Below is a small trained network, with its code and all its weights. Each question gives an input and a target symbol and asks what happens when units are switched off, that is, made to give their printed mean instead of their output.

import numpy as np


def w(rows, s, z=0):
    codes = np.array(rows[::2]) - 128.0
    scale = np.full(codes.shape[1], s)
    scale[-1] = z or s
    return codes * scale


def f(y):
    return np.maximum(y, 0)


def softmax(a):
    e = np.exp(a - a.max(-1, keepdims=True))
    return e / e.sum(-1, keepdims=True)


def log_softmax(a):
    a = a - a.max(-1, keepdims=True)
    return a - np.log(np.exp(a).sum(-1, keepdims=True))


def net(x, mask):
    ids = ['ΔΠαγεζηλμ'.index(c) for c in x.split()]
    T = len(ids)
    res = E[ids] + P[:T]
    r = res
    for j in range(2):
        rows = slice(2 * j, 2 * j + 2)
        q, k, v = (r @ M[0][rows].T for M in (Q, K, V))
        z = softmax(np.where(np.tri(T) > 0, q @ k.T / 2**0.5, -1e9)) @ v
        o = O[0][rows]
        res = res + np.where(mask[j], z, o[:, -1]) @ o[:, :-1]
    y = f(res @ A[0][:, :-1].T + A[0][:, -1])
    res = res + np.where(mask[2:6], y, B[0][:, -1]) @ B[0][:, :-1]
    return log_softmax(res[-1] @ U[:, :-1].T + U[:, -1])


Q, K, V, O, A, B = {}, {}, {}, {}, {}, {}
E = w([
[132,137,116,143,165,178],'Δ',
[168,151,135,103,68,157],'Π',
[175,157,144,75,204,128],'α',
[170,167,139,82,121,180],'γ',
[106,102,111,192,98,165],'ε',
[196,179,154,35,122,134],'ζ',
[64,70,163,162,102,134],'η',
[202,184,90,116,171,158],'λ',
[248,89,187,164,135,54],'μ',
],0.017)
P = w([
[157,141,75,72,134,126],'0',
[176,65,153,106,159,193],'1',
[125,164,43,84,117,71],'2',
[182,44,121,68,157,186],'3',
[61,153,41,136,98,30],'4',
[120,198,151,132,151,149],'5',
[161,166,246,199,112,150],'6',
[188,7,71,41,161,154],'7',
[50,115,1,61,106,91],'8',
[78,233,167,198,98,98],'9',
[116,249,216,179,171,142],'10',
[120,121,135,162,90,107],'11',
],0.0096)
Q[0] = w([
[154,95,142,77,205,223],'H1',
[55,159,6,41,163,41],'H1',
[48,181,49,89,114,47],'H2',
[191,65,63,145,83,18],'H2',
],0.019)
K[0] = w([
[150,178,177,198,107,40],'H1',
[221,3,115,122,120,116],'H1',
[143,40,59,75,124,155],'H2',
[221,57,165,157,134,114],'H2',
],0.023)
V[0] = w([
[154,146,119,154,251,90],'H1',
[199,162,43,218,66,200],'H1',
[223,78,103,207,116,20],'H2',
[195,142,162,92,61,87],'H2',
],0.018)
O[0] = w([
[89,137,86,115,235,129,253],'H1',
[113,127,3,165,61,33,208],'H1',
[136,225,196,237,112,143,207],'H2',
[46,207,106,97,93,56,254],'H2',
],0.013,0.0085)
A[0] = w([
[100,157,180,164,152,65,20],'N1',
[248,99,132,132,127,108,252],'N2',
[32,38,212,172,146,30,104],'N3',
[80,99,179,134,229,105,22],'N4',
],0.013,0.004)
B[0] = w([
[187,43,107,91,113,133,249],'N1',
[26,116,174,176,155,199,155],'N2',
[153,182,188,132,173,248,158],'N3',
[64,52,147,161,96,47,192],'N4',
],0.011,0.021)
U = w([
[189,17,71,147,125,186,29],'Δ',
[102,185,182,165,26,69,84],'Π',
[161,95,177,141,149,62,126],'α',
[194,40,99,52,64,156,77],'γ',
[99,123,129,254,57,136,21],'ε',
[169,215,218,53,134,90,247],'ζ',
[134,129,175,156,101,176,178],'η',
[173,203,108,207,192,87,253],'λ',
[211,90,153,168,112,80,86],'μ',
],0.0057,0.0044)

Each question gives the input, a string of symbols that net reads in full, and the target symbol t.
The units are the heads (2 rows each of Q, K, V and O) and the neurons (one row each of A and B). Each row of codes is followed by its name. A weight is (code - 128) times the scale printed after its matrix; where a second scale follows, it is the last column's (O, A, B and U).
mask holds one flag per unit, heads first, then neurons. A switched-off unit (its flag False) gives its mean, the last column of its rows in O or B, instead of its output. The means were averaged over made-up inputs and are rounded, as every weight is.
A unit's drop is (log p(t) with every unit on - log p(t) with that unit switched off) / (log p(t) with every unit on - log p(t) with every unit switched off).
The circuit of an input: a set's keep is (log p(t) with only the set's units on - log p(t) with every unit switched off) / (log p(t) with every unit on - log p(t) with every unit switched off). Starting from all 6 units, units are removed one at a time, each time the one whose removal leaves the highest keep (on an exact tie, the one counted first), for as long as the keep stays at least 0.8.
units of the circuit, in order: the units of the circuit, biggest drop first
k most important neurons: the k neurons with the biggest drops, biggest first
heads that matter: for each layer, one digit per head in row order, 1 if its drop is at least 0.15 and else 0, layers parted by /
input λ ζ ζ γ Π μ, target μ: heads that matter => 01
input α α λ ε γ α λ λ α, target λ: heads that matter => 10
input η η Π λ ζ γ, target ζ: units of the circuit, in order => (H1; N4)
input λ γ λ γ, target λ: heads that matter => 10
input λ λ Π λ Π Δ λ Δ, target λ: units of the circuit, in order => (N1; H1)
input Δ λ Π η α, target η: heads that matter => 11
input Π λ λ λ ζ η ζ, target η: units of the circuit, in order => (N2; H1; H2; N1)
input λ Δ μ μ λ, target μ: heads that matter => 01
input λ ε λ, target ε: heads that matter => 11
input α ζ ζ α, target ζ: units of the circuit, in order => (N1; H1)
input ζ ζ Δ α λ γ α, target γ: heads that matter => 01
input α ζ ε α Π λ, target Π: units of the circuit, in order => (H1)
input λ ε α ζ α α η λ α ε, target α: heads that matter => 10
input γ ζ γ λ Δ α γ ε, target γ: heads that matter => 01
input γ ε ζ λ, target ζ: heads that matter => 11
input α λ α γ ζ ζ Π, target ζ: units of the circuit, in order => (H1; N1; H2)
input Δ ζ Δ λ ζ, target λ: units of the circuit, in order => (H1; N4)
input λ ζ η, target ζ: 2 most important neurons => (N3; N1)
input α α Π α Δ ε λ λ λ, target λ: 2 most important neurons => (N1; N4)
input η λ γ Δ λ, target Δ: units of the circuit, in order => (H2)
input λ ζ Π ζ α, target ζ: units of the circuit, in order => (H2; N1; H1)
input λ ζ α λ Δ ζ Π α, target Π: heads that matter => 10
input μ Δ ζ ζ, target ζ: units of the circuit, in order => (N1; H2)
input λ λ λ Δ η, target Δ: units of the circuit, in order => (H2)
input α α λ, target α: units of the circuit, in order => (H1; N4)
input α μ λ ζ μ γ λ ζ α γ ζ ζ, target ζ: units of the circuit, in order => (N1; N4; H2)
